Below are the code and all the weights of a small trained network. Each question names an input and a target symbol and asks about switching units off, where a switched-off unit gives its printed mean instead of its output.

import numpy as np


def w(rows, s, z=0):
    codes = np.array(rows[::2]) - 128.0
    scale = np.full(codes.shape[1], s)
    scale[-1] = z or s
    return codes * scale


def softmax(a):
    e = np.exp(a - a.max(-1, keepdims=True))
    return e / e.sum(-1, keepdims=True)


def log_softmax(a):
    a = a - a.max(-1, keepdims=True)
    return a - np.log(np.exp(a).sum(-1, keepdims=True))


def net(x, mask):
    ids = ['αβγεζηλμξτφω'.index(c) for c in x.split()]
    T = len(ids)
    res = E[ids] + P[:T]
    u = 0
    for l in range(2):
        r = res
        for j in range(3):
            rows = slice(2 * j, 2 * j + 2)
            q, k, v = (r @ M[l][rows].T for M in (Q, K, V))
            z = softmax(np.where(np.tri(T) > 0, q @ k.T / 2**0.5, -1e9)) @ v
            o = O[l][rows]
            res = res + np.where(mask[u + j], z, o[:, -1]) @ o[:, :-1]
        u += 3
    return log_softmax(res[-1] @ U[:, :-1].T + U[:, -1])


Q, K, V, O = {}, {}, {}, {}
E = w([
[223,37,80],'α',
[147,129,181],'β',
[154,117,153],'γ',
[126,112,151],'ε',
[167,166,246],'ζ',
[137,83,117],'η',
[68,107,121],'λ',
[139,148,111],'μ',
[145,132,85],'ξ',
[145,117,210],'τ',
[64,3,31],'φ',
[81,239,131],'ω',
],0.016)
P = w([
[117,110,86],'0',
[61,32,159],'1',
[113,212,20],'2',
[35,44,190],'3',
[109,223,34],'4',
[23,48,193],'5',
[89,251,34],'6',
[47,2,170],'7',
[94,250,43],'8',
],0.0072)
Q[0] = w([
[91,119,204],'L0H1',
[105,187,80],'L0H1',
[97,141,177],'L0H2',
[91,92,102],'L0H2',
[160,182,102],'L0H3',
[157,253,127],'L0H3',
],0.012)
K[0] = w([
[16,243,193],'L0H1',
[108,159,67],'L0H1',
[81,139,214],'L0H2',
[87,201,183],'L0H2',
[251,134,189],'L0H3',
[213,217,162],'L0H3',
],0.012)
V[0] = w([
[138,149,224],'L0H1',
[52,150,45],'L0H1',
[2,29,129],'L0H2',
[178,64,90],'L0H2',
[48,106,170],'L0H3',
[161,137,223],'L0H3',
],0.0099)
O[0] = w([
[227,54,139,204],'L0H1',
[101,136,210,8],'L0H1',
[143,120,191,198],'L0H2',
[196,145,65,144],'L0H2',
[254,94,31,252],'L0H3',
[161,162,239,214],'L0H3',
],0.0076,0.0018)
Q[1] = w([
[250,113,109],'L1H1',
[166,117,198],'L1H1',
[156,174,206],'L1H2',
[7,7,172],'L1H2',
[115,93,151],'L1H3',
[110,37,38],'L1H3',
],0.011)
K[1] = w([
[255,153,185],'L1H1',
[242,157,241],'L1H1',
[147,90,80],'L1H2',
[82,248,214],'L1H2',
[99,73,96],'L1H3',
[130,113,91],'L1H3',
],0.0094)
V[1] = w([
[116,90,107],'L1H1',
[254,78,164],'L1H1',
[187,91,70],'L1H2',
[52,117,157],'L1H2',
[118,20,98],'L1H3',
[246,58,133],'L1H3',
],0.0096)
O[1] = w([
[127,60,150,138],'L1H1',
[101,141,96,253],'L1H1',
[96,60,3,191],'L1H2',
[18,160,74,85],'L1H2',
[131,49,208,169],'L1H3',
[122,194,193,216],'L1H3',
],0.0064,0.0065)
U = w([
[15,94,46,26],'α',
[92,141,107,49],'β',
[107,118,69,45],'γ',
[255,254,91,136],'ε',
[240,113,143,69],'ζ',
[151,112,108,68],'η',
[216,116,3,164],'λ',
[121,132,100,196],'μ',
[124,109,98,233],'ξ',
[191,106,142,106],'τ',
[152,47,99,3],'φ',
[1,142,187,201],'ω',
],0.0068,0.0054)

Each question gives the input, a string of symbols that net reads in full, and the target symbol t.
The units are the heads (2 rows each of Q, K, V and O). Each row of codes is followed by its name. A weight is (code - 128) times the scale printed after its matrix; where a second scale follows, it is the last column's (O and U).
mask holds one flag per head, layer by layer. A switched-off head (its flag False) gives its mean, the last column of its rows in O, instead of its output. The means were averaged over made-up inputs and are rounded, as every weight is.
A unit's drop is (log p(t) with every unit on - log p(t) with that unit switched off) / (log p(t) with every unit on - log p(t) with every unit switched off).
The circuit of an input: a set's keep is (log p(t) with only the set's units on - log p(t) with every unit switched off) / (log p(t) with every unit on - log p(t) with every unit switched off). Starting from all 6 units, units are removed one at a time, each time the one whose removal leaves the highest keep (on an exact tie, the one counted first), for as long as the keep stays at least 0.8.
units of the circuit, in order: the units of the circuit, biggest drop first
most important unit: the unit with the biggest drop
which heads matter: for each layer, one digit per head in row order, 1 if its drop is at least 0.15 and else 0, layers parted by /
drop of u: that unit's drop, to one decimal
input ζ ζ μ, target ε: units of the circuit, in order -> (L0H3 L1H3)
input η ξ φ ε, target φ: most important unit -> L0H3
input β φ ω, target α: units of the circuit, in order -> (L1H3 L1H2 L0H1)
input ξ ξ τ α ξ φ ζ η, target φ: units of the circuit, in order -> (L1H3 L0H3)
input α β ξ ζ ζ ω ω β, target ω: units of the circuit, in order -> (L1H2 L0H2)
input ζ ω λ η, target ω: which heads matter -> 110 / 011
input ζ φ α μ η φ β λ, target φ: which heads matter -> 001 / 101
input τ β ζ ω ω ω α ε, target ω: which heads matter -> 110 / 010
input λ ξ ω ω ξ λ ζ α γ, target λ: units of the circuit, in order -> (L1H2 L1H3)
input φ ζ γ α β, target λ: units of the circuit, in order -> (L1H2 L0H3 L1H3 L0H1)
input α φ ξ, target α: which heads matter -> 101 / 010
input φ μ λ, target ω: which heads matter -> 110 / 010
input β α ζ γ ε γ φ β, target φ: which heads matter -> 001 / 001
input μ ζ ζ φ ω, target α: units of the circuit, in order -> (L1H2 L1H3 L0H1)
input ζ β φ ξ λ φ, target φ: which heads matter -> 001 / 101
input ζ ξ ε λ α α α ω τ, target λ: units of the circuit, in order -> (L1H2 L0H2)
input η ε ζ α φ λ, target φ: which heads matter -> 101 / 101
input ζ ζ ω λ ζ τ α α μ, target λ: units of the circuit, in order -> (L1H2 L0H2)
input ζ ω ζ α φ α, target φ: units of the circuit, in order -> (L0H3 L1H3)
input ε μ φ, target α: which heads matter -> 101 / 001
input λ ξ ζ φ, target φ: most important unit -> L1H3
input ζ ζ β, target ε: most important unit -> L0H3
input α ξ λ, target ω: units of the circuit, in order -> (L1H2 L0H1)
input ω ζ ω α, target ω: drop of L1H3 -> 0.2
input ζ ζ ω ξ, target ω: drop of L1H2 -> 1.0
input α ξ α α ω ζ φ ε, target φ: drop of L0H1 -> 0.3
input τ λ α α, target λ: drop of L1H1 -> 0.1
